Below are the code and all the weights of a small trained network. Each question names an input and a class and asks about switching units off, where a switched-off unit gives its printed mean instead of its output.

import numpy as np


def w(rows, s, z=0):
    codes = np.array(rows[::2]) - 128.0
    scale = np.full(codes.shape[1], s)
    scale[-1] = z or s
    return codes * scale


def f(y):
    return y / 2 * (1 + np.tanh(0.7978845608 * (y + 0.044715 * y**3)))


def log_softmax(a):
    a = a - a.max(-1, keepdims=True)
    return a - np.log(np.exp(a).sum(-1, keepdims=True))


def net(x, mask):
    res = np.array(x, float).reshape(1, 7) / 4 @ E
    y = f(res @ A[0][:, :-1].T + A[0][:, -1])
    res = res + np.where(mask, y, B[0][:, -1]) @ B[0][:, :-1]
    return log_softmax(res[-1] @ U[:, :-1].T + U[:, -1])


A, B = {}, {}
E = w([
[133,39,254,172,10,128,149],'x0',
[175,144,83,184,73,110,51],'x1',
[146,112,135,28,163,125,72],'x2',
[157,190,148,194,157,121,125],'x3',
[112,112,121,116,101,128,148],'x4',
[140,115,138,46,165,181,192],'x5',
[124,112,119,151,110,144,139],'x6',
],0.0097)
A[0] = w([
[106,178,72,152,129,171,79,224],'neuron 1',
[139,124,133,101,163,103,187,109],'neuron 2',
[158,134,247,115,126,185,158,179],'neuron 3',
[69,154,139,176,97,125,160,220],'neuron 4',
[142,153,143,96,125,133,182,113],'neuron 5',
[110,156,132,119,161,183,158,90],'neuron 6',
[101,142,122,111,145,175,94,253],'neuron 7',
[176,116,126,137,103,107,103,203],'neuron 8',
[145,168,127,144,130,135,134,93],'neuron 9',
[113,108,127,83,131,133,137,165],'neuron 10',
],0.015,0.0042)
B[0] = w([
[7,121,73,79,178,40,136,229],'neuron 1',
[121,141,69,154,152,130,127,189],'neuron 2',
[92,9,194,126,103,186,159,250],'neuron 3',
[147,153,190,76,183,73,118,208],'neuron 4',
[135,154,156,146,223,229,118,175],'neuron 5',
[145,166,84,199,147,200,132,187],'neuron 6',
[108,255,159,124,196,117,212,192],'neuron 7',
[111,127,232,82,54,71,102,188],'neuron 8',
[153,122,112,96,192,115,111,148],'neuron 9',
[139,164,180,178,144,147,162,195],'neuron 10',
],0.0082,0.011)
U = w([
[89,209,57,136,137,111,196,252],'0',
[203,77,142,107,131,96,127,186],'1',
[184,172,2,179,178,207,171,49],'2',
[135,98,100,162,128,194,144,32],'3',
[88,93,15,98,154,81,40,43],'4',
[158,180,130,180,30,107,52,90],'5',
],0.0098,0.0044)

Each question gives the input, the list of numbers given to net, and the class t.
The units are the neurons (one row each of A and B). Each row of codes is followed by its name. A weight is (code - 128) times the scale printed after its matrix; where a second scale follows, it is the last column's (A, B and U).
mask holds one flag per neuron, in row order. A switched-off neuron (its flag False) gives its mean, the last column of its row in B, instead of its output. The means were averaged over made-up inputs and are rounded, as every weight is.
A unit's drop is (log p(t) with every unit on - log p(t) with that unit switched off) / (log p(t) with every unit on - log p(t) with every unit switched off).
The circuit of an input: a set's keep is (log p(t) with only the set's units on - log p(t) with every unit switched off) / (log p(t) with every unit on - log p(t) with every unit switched off). Starting from all 10 units, units are removed one at a time, each time the one whose removal leaves the highest keep (on an exact tie, the one counted first), for as long as the keep stays at least 0.8.
circuit, biggest first: the units of the circuit, biggest drop first
most important unit: the unit with the biggest drop
top k neurons: the k neurons with the biggest drops, biggest first
input [-8,-5,-6,-5,-3,1,2], class 2: most important unit -> neuron 6
input [7,0,-2,4,-8,-3,5], class 1: circuit, biggest first -> [neuron 3; neuron 4]
input [4,0,5,0,-7,5,5], class 3: top 3 neurons -> [neuron 4; neuron 3; neuron 8]
input [-5,-2,-6,-1,7,5,-4], class 2: circuit, biggest first -> [neuron 6; neuron 5]
input [7,-5,1,-7,5,4,4], class 3: circuit, biggest first -> [neuron 3; neuron 5]
input [0,3,6,6,0,-6,0], class 4: top 2 neurons -> [neuron 1; neuron 10]
input [-2,8,-7,-4,1,-2,-2], class 4: top 2 neurons -> [neuron 1; neuron 7]
input [7,-3,-5,-5,-6,7,-7], class 3: circuit, biggest first -> [neuron 3; neuron 5]
input [-5,4,-4,-6,8,-6,5], class 4: circuit, biggest first -> [neuron 1; neuron 10]
input [1,-3,0,3,-2,-6,-5], class 1: circuit, biggest first -> [neuron 6; neuron 7]
input [0,3,-2,-6,-6,-3,8], class 4: circuit, biggest first -> [neuron 10; neuron 7]
input [-6,1,-3,1,-6,0,-1], class 4: top 4 neurons -> [neuron 1; neuron 10; neuron 9; neuron 5]
input [-5,2,-8,-3,2,-4,8], class 4: top 3 neurons -> [neuron 1; neuron 7; neuron 10]
input [2,-7,4,4,1,-7,-1], class 1: circuit, biggest first -> [neuron 1; neuron 6]
input [-4,-1,7,-6,5,-2,-7], class 0: circuit, biggest first -> [neuron 7]
input [-8,-5,-8,-1,5,3,3], class 2: top 3 neurons -> [neuron 6; neuron 5; neuron 8]
input [-1,-2,-5,5,-1,3,3], class 2: top 2 neurons -> [neuron 8; neuron 6]
input [7,5,-5,6,-2,6,-6], class 1: top 2 neurons -> [neuron 3; neuron 4]
input [-4,3,-8,4,-5,-7,-6], class 4: circuit, biggest first -> [neuron 1; neuron 7]
input [0,0,7,-6,5,-1,-7], class 0: most important unit -> neuron 3
